[-14   8  -5 -12   0  11 -12   0  -7   8   3   1   4   0  -1   0  -5  -4
  -4   4  -4   2  -1  -1  -3  -7   2   4  -7   9  12   4   2 -21   3  -1
   5   8   2   1  -9  39  -9  10   1   4  -4   3 -21   3   3  -8  -5   6
   2 -11  -3   0 -23   1   9  -1   2  -9   6   7  26  -3   3  -8]	(55) (79)
[-18  -5  -5 -14   1  -4   6  -1  -9   5   0  -7   2  -2   5  -1  -6  -1
  -3   6  -2   1  -1   0  -1  -3   2  -2   2  10   6   5  -1 -21 -23  -3
   1   5  -2   3  -6  39  -9   1  -6   4  -6  -1 -17   8   6  -4  -3   3
  -2 -22  -1  -2   5   4  -3   5   1  -8   5   2  20  -8   1  -7]	(55) (79)
[-12   4  -4 -12  -2  -3   8   2 -10  -5  -3  -5  -2  -2  -2   1  -4   0
  10  -3  -4   0   3   1   1  -3  16  -4   7   3   1  12  13   9   3   1
  -3   6   0   7   4  39  11  -1  -5   0  -8   6   1   3   1   2  -2   0
 -10  -3   2  -1 -11   6   0  -9  -2  -1   3  -6  -3  -4   6   1]	(57) (83)
[ 17  22 -26  10   5  -1   3   0 -13  -8  -8  -1   3   1   3   9   8  -5
  16  -1   0 -15   3  -5   1 -22  10  -5   6 -38 -15  -4  16  24   9  -5
 -15   6  -3   1   6 -39  16   3   0  -5   9   5 -15   3  -7   6   5  -3
   0  11  10   6 -17  17  -1  -5   0  22 -17  -6   0  11   8   6]	(57) (76)
[-19  -2  -6 -17  -2  -4   9   2 -14   6   4 -11   4 -14   4   3  -9 -13
  11   0  -3  -2  -2   7  -3   0   9 -12  -7  21   5  11   5 -12   0   3
  -2   4  -3   6  -2  39   4   2  -8   7 -11   0 -13   6   6  -7  -6   2
  -8 -16  -6  -3  15   6  -7   0   0  -3   0   6  10 -13   1   2]	(55) (79)
[ 12  20 -11  13  -3   1   6   1 -18 -12  -3   5   8   6   2  -2   3  -5
  16  -8   1  -1   0 -14  -3  -9  10   0  10 -19  -9  -3   7  15  13   0
 -12   2  -3  -2   3 -32   8   9   2  -9   6   0 -12   3 -10   5   7  -2
  -1  17  14   2 -22   9  10  -6  -2  14  -9   1   4  10   6   0]	(57) (76)
[-28  -8 -18 -21  -2  -4  -8   0  -4  13   9 -10  -3  -4  -1   2  -4  -5
  -8  11   0   5   1   1   2   3  -3   1  -2  14   5  14   4 -20  -8   6
  11   7  -3   3  -8  35 -10   0  -4   7  -4   0 -30   0  13  -4 -12   1
   4 -29  -9  -1   9   7  -1   3   2 -14   6   4  36  -9   1   1]	(55) (68)
[ -2  24 -10  -2   1  -4  -2   1 -19  -5  -3   3   4   5   4   1   2  -5
   7   0   0   0   0  -4  -1 -14  11   1   4  -8  -5  -1  10   7  11   6
  -6   9  -3   1  -3  15   7   9   2   4  -1   9  -4   4  -7   2   4   3
  -5   9   9  -1 -32   6  -1  -4  -4  13  -8  -2  10  10  10  -2]	(57) (76)
[-23  -3 -13 -18  -1  -4  -3   0  -6   3   4  -4  -1  -5  -4  -1   1  -2
  -2  10  -5   6   2   2   0  -2  -1   1   0   7   6   8   4 -15  -6  -1
   4   3   0   4 -22  37  -9   6  -5  -1  -7  -4 -22   2  11  -1  -2   1
   5 -21  -8   0  -2   2   0   2   0  -4   9   2  25  -1   1  -2]	(55) (68)
[-17   2 -11 -23   6  -5  -2   2 -12   2   7  -9   2  -2   4  -4   0 -13
  -1   5  -3   6   4   1  -3  -1  -1   4   3   4   8   6   0  -4  -2  -1
   4  10  -9   5 -12  37  -6   7  -4   5  -7  -4 -17   2   6   1  -3   3
   4 -18  -3   0  -1   7  -4   0   1   2   9  -2  22   0  -1  -5]	(55) (68)
[-17 -11  -7 -21   2  -7   6  -1   1   2   6  -9  -1  -9  -5  -3 -10  -3
 -11  -1  -4   2   5   7  -7  -1   1   1  13   6  -2  12  11  -6  -9  -4
   5   7  -3   8 -11  39  -2   0 -12   2  -9  -3  -8   1   9  -4  -3   1
  -3 -18  -7   1  15   8   8   6   1  -5  12  -1   7  -5  -5   7]	(52) (72)
